Below is a small trained network, with its code and all its weights. Each question gives an input and a class and asks what happens when units are switched off, that is, made to give their printed mean instead of their output.

import numpy as np


def w(rows, s, z=0):
    codes = np.array(rows[::2]) - 128.0
    scale = np.full(codes.shape[1], s)
    scale[-1] = z or s
    return codes * scale


def f(y):
    return y / 2 * (1 + np.tanh(0.7978845608 * (y + 0.044715 * y**3)))


def log_softmax(a):
    a = a - a.max(-1, keepdims=True)
    return a - np.log(np.exp(a).sum(-1, keepdims=True))


def net(x, mask):
    res = np.array(x, float).reshape(1, 8) / 4 @ E
    y = f(res @ A[0][:, :-1].T + A[0][:, -1])
    res = res + np.where(mask, y, B[0][:, -1]) @ B[0][:, :-1]
    return log_softmax(res[-1] @ U[:, :-1].T + U[:, -1])


A, B = {}, {}
E = w([
[134,118,123,131,139],'x0',
[53,255,84,31,179],'x1',
[175,75,99,105,191],'x2',
[43,33,215,36,163],'x3',
[129,111,127,132,148],'x4',
[132,121,125,124,138],'x5',
[90,163,145,155,84],'x6',
[173,189,231,167,197],'x7',
],0.0068)
A[0] = w([
[171,170,83,169,106,82],'n0',
[93,68,2,93,67,176],'n1',
[163,51,165,183,75,43],'n2',
[56,46,179,51,84,113],'n3',
[79,162,70,39,127,32],'n4',
[164,181,82,217,128,78],'n5',
[141,159,191,216,99,243],'n6',
[189,170,215,123,175,101],'n7',
[125,174,188,200,214,118],'n8',
[234,67,78,100,185,255],'n9',
[161,170,74,197,126,92],'n10',
[196,166,52,162,105,86],'n11',
[68,208,96,76,203,39],'n12',
[202,46,173,143,42,31],'n13',
[242,134,149,71,213,224],'n14',
],0.0085,0.0052)
B[0] = w([
[114,101,151,91,178,167],'n0',
[66,119,142,251,36,229],'n1',
[227,209,66,113,173,175],'n2',
[115,125,182,151,209,212],'n3',
[235,181,126,180,161,178],'n4',
[103,108,191,125,191,188],'n5',
[78,185,79,119,91,234],'n6',
[153,73,168,195,90,178],'n7',
[126,84,85,215,45,187],'n8',
[62,200,117,107,104,255],'n9',
[129,85,206,71,154,180],'n10',
[107,43,215,94,232,190],'n11',
[254,144,73,180,143,194],'n12',
[216,206,54,79,182,178],'n13',
[59,170,140,155,63,236],'n14',
],0.0085,0.0071)
U = w([
[111,90,117,173,44,212],'0',
[254,150,42,80,154,25],'1',
[68,139,119,99,87,253],'2',
[118,18,249,67,241,8],'3',
[54,152,104,78,74,174],'4',
[94,119,112,91,63,190],'5',
],0.0087,0.0051)

Each question gives the input, the list of numbers given to net, and the class t.
The units are the neurons (one row each of A and B). Each row of codes is followed by its name. A weight is (code - 128) times the scale printed after its matrix; where a second scale follows, it is the last column's (A, B and U).
mask holds one flag per neuron, in row order. A switched-off neuron (its flag False) gives its mean, the last column of its row in B, instead of its output. The means were averaged over made-up inputs and are rounded, as every weight is.
A unit's drop is (log p(t) with every unit on - log p(t) with that unit switched off) / (log p(t) with every unit on - log p(t) with every unit switched off).
The circuit of an input: a set's keep is (log p(t) with only the set's units on - log p(t) with every unit switched off) / (log p(t) with every unit on - log p(t) with every unit switched off). Starting from the 12 units with the biggest drops (on a tie, the unit counted first), units are removed one at a time, each time the one whose removal leaves the highest keep (on an exact tie, the one counted first), for as long as the keep stays at least 0.8.
units of the circuit, in order: the units of the circuit, biggest drop first
unit that matters most: the unit with the biggest drop
top k neurons: the k neurons with the biggest drops, biggest first
input [5,-5,1,-7,5,-5,2,-4], class 3: units of the circuit, in order : [n11 n10]
input [5,-7,-7,-8,7,-3,-7,-1], class 3: units of the circuit, in order : [n11 n5]
input [6,4,-2,2,-1,-5,7,-8], class 0: unit that matters most : n1
input [-1,4,0,-2,-3,3,3,6], class 0: units of the circuit, in order : [n8 n7]
input [-6,2,-3,3,6,6,8,-8], class 0: units of the circuit, in order : [n1 n9]
input [3,1,8,4,3,-6,2,2], class 4: units of the circuit, in order : [n14 n9]
input [1,6,-3,2,-3,-2,-2,4], class 1: units of the circuit, in order : [n12 n1]
input [-3,6,-3,-6,-3,2,-2,-2], class 1: units of the circuit, in order : [n12 n4]
input [-3,-8,-7,-2,-1,-1,8,5], class 1: units of the circuit, in order : [n2 n13]
input [-1,-6,2,-1,5,4,5,-3], class 1: top 3 neurons : [n13 n2 n14]
input [-7,2,1,1,5,-6,-2,8], class 0: top 2 neurons : [n8 n7]
input [8,-1,4,-5,5,-5,-6,-1], class 2: top 2 neurons : [n9 n14]
input [-2,8,-5,-2,1,2,6,-2], class 1: units of the circuit, in order : [n12 n4]
input [2,8,-3,-6,4,-5,-3,3], class 1: top 2 neurons : [n12 n1]
input [2,-3,7,-4,0,-3,-8,-3], class 2: unit that matters most : n9
input [-5,6,7,-5,-7,3,-6,-8], class 0: top 2 neurons : [n1 n4]
input [-4,-6,-2,6,-8,6,-4,7], class 0: units of the circuit, in order : [n8 n11]
input [-4,4,1,0,6,0,4,3], class 1: top 3 neurons : [n1 n12 n9]
input [-3,5,2,6,1,-3,0,-4], class 3: top 2 neurons : [n3 n6]
input [-8,6,-5,-8,-8,-1,-5,7], class 3: top 2 neurons : [n11 n5]
input [-6,-8,1,-3,-3,-2,-7,4], class 1: unit that matters most : n13
input [-7,4,8,6,-5,5,3,-8], class 0: top 2 neurons : [n1 n4]
